Here is a tiny trained network, its code and every weight. The questions are about switching its units off for an input and a class, where a switched-off unit gives its printed mean instead of its output.

import numpy as np


def w(rows, s, z=0):
    codes = np.array(rows[::2]) - 128.0
    scale = np.full(codes.shape[1], s)
    scale[-1] = z or s
    return codes * scale


def f(y):
    return np.maximum(y, 0)


def log_softmax(a):
    a = a - a.max(-1, keepdims=True)
    return a - np.log(np.exp(a).sum(-1, keepdims=True))


def net(x, mask):
    res = np.array(x, float).reshape(1, 3) / 4 @ E
    y = f(res @ A[0][:, :-1].T + A[0][:, -1])
    res = res + np.where(mask, y, B[0][:, -1]) @ B[0][:, :-1]
    return log_softmax(res[-1] @ U[:, :-1].T + U[:, -1])


A, B = {}, {}
E = w([
[170,114,244,85,186,201,93],'x0',
[74,120,151,194,184,98,116],'x1',
[143,215,172,90,68,83,17],'x2',
],0.011)
A[0] = w([
[28,177,96,147,125,92,137,141],'neuron 0',
[148,73,114,2,122,129,219,169],'neuron 1',
[85,138,91,56,102,167,197,134],'neuron 2',
[173,141,54,145,68,132,216,190],'neuron 3',
[115,55,25,36,101,117,136,185],'neuron 4',
[129,85,157,199,161,140,143,122],'neuron 5',
[148,109,84,86,135,177,134,190],'neuron 6',
[145,85,206,124,174,146,160,151],'neuron 7',
[162,118,153,135,118,206,194,177],'neuron 8',
[139,52,177,101,95,193,179,167],'neuron 9',
[118,102,150,109,143,222,174,149],'neuron 10',
[187,168,112,87,87,100,209,170],'neuron 11',
[76,196,98,171,187,100,86,201],'neuron 12',
[66,133,176,187,74,77,114,254],'neuron 13',
[138,62,128,144,178,174,95,142],'neuron 14',
[80,97,13,100,188,99,109,170],'neuron 15',
[83,121,201,134,177,121,67,181],'neuron 16',
[87,157,143,63,75,119,85,130],'neuron 17',
[56,78,91,178,198,171,202,176],'neuron 18',
[78,186,189,88,124,104,30,165],'neuron 19',
],0.0093,0.0037)
B[0] = w([
[102,160,145,184,191,105,126,192],'neuron 0',
[93,112,77,60,141,116,114,205],'neuron 1',
[115,75,35,116,44,167,81,179],'neuron 2',
[90,98,72,180,104,111,91,227],'neuron 3',
[38,57,41,189,131,120,99,211],'neuron 4',
[118,204,172,77,148,117,163,180],'neuron 5',
[82,94,28,97,145,194,43,176],'neuron 6',
[163,233,143,83,156,183,120,202],'neuron 7',
[82,129,67,60,159,229,106,195],'neuron 8',
[111,145,67,17,162,254,120,201],'neuron 9',
[74,161,74,33,167,165,181,199],'neuron 10',
[75,36,95,141,71,123,72,188],'neuron 11',
[157,233,223,216,156,96,194,186],'neuron 12',
[110,174,204,161,108,76,177,195],'neuron 13',
[207,180,112,156,191,133,151,182],'neuron 14',
[68,123,128,185,130,88,156,198],'neuron 15',
[194,202,163,122,91,187,140,197],'neuron 16',
[192,165,169,142,60,194,135,190],'neuron 17',
[77,100,94,61,140,57,179,249],'neuron 18',
[204,226,252,167,72,202,87,222],'neuron 19',
],0.0067,0.012)
U = w([
[216,161,190,129,71,158,110,192],'0',
[115,12,97,122,59,156,75,182],'1',
[131,105,126,182,184,56,202,131],'2',
[162,134,115,33,196,177,138,2],'3',
],0.012,0.00069)

Each question gives the input, the list of numbers given to net, and the class t.
The units are the neurons (one row each of A and B). Each row of codes is followed by its name. A weight is (code - 128) times the scale printed after its matrix; where a second scale follows, it is the last column's (A, B and U).
mask holds one flag per neuron, in row order. A switched-off neuron (its flag False) gives its mean, the last column of its row in B, instead of its output. The means were averaged over made-up inputs and are rounded, as every weight is.
A unit's drop is (log p(t) with every unit on - log p(t) with that unit switched off) / (log p(t) with every unit on - log p(t) with every unit switched off).
The circuit of an input: a set's keep is (log p(t) with only the set's units on - log p(t) with every unit switched off) / (log p(t) with every unit on - log p(t) with every unit switched off). Starting from the 12 units with the biggest drops (on a tie, the unit counted first), units are removed one at a time, each time the one whose removal leaves the highest keep (on an exact tie, the one counted first), for as long as the keep stays at least 0.8.
units of the circuit, in order: the units of the circuit, biggest drop first
top k neurons: the k neurons with the biggest drops, biggest first
drop of u: that unit's drop, to one decimal
input [-7,-2,3], class 2: units of the circuit, in order -> (neuron 0; neuron 9)
input [-6,5,5], class 0: units of the circuit, in order -> (neuron 19)
input [1,5,-3], class 2: units of the circuit, in order -> (neuron 9; neuron 6)
input [-8,6,7], class 0: top 4 neurons -> (neuron 19; neuron 18; neuron 17; neuron 4)
input [-1,-8,5], class 1: top 2 neurons -> (neuron 11; neuron 12)
input [-3,1,-8], class 1: top 2 neurons -> (neuron 2; neuron 12)
input [-8,-2,4], class 2: top 2 neurons -> (neuron 0; neuron 12)
input [-3,6,4], class 0: drop of neuron 18 -> 0.1
input [0,-6,-7], class 1: drop of neuron 4 -> 0.2
input [-1,-1,2], class 0: drop of neuron 18 -> 0.1
input [3,-7,2], class 1: drop of neuron 4 -> -0.1
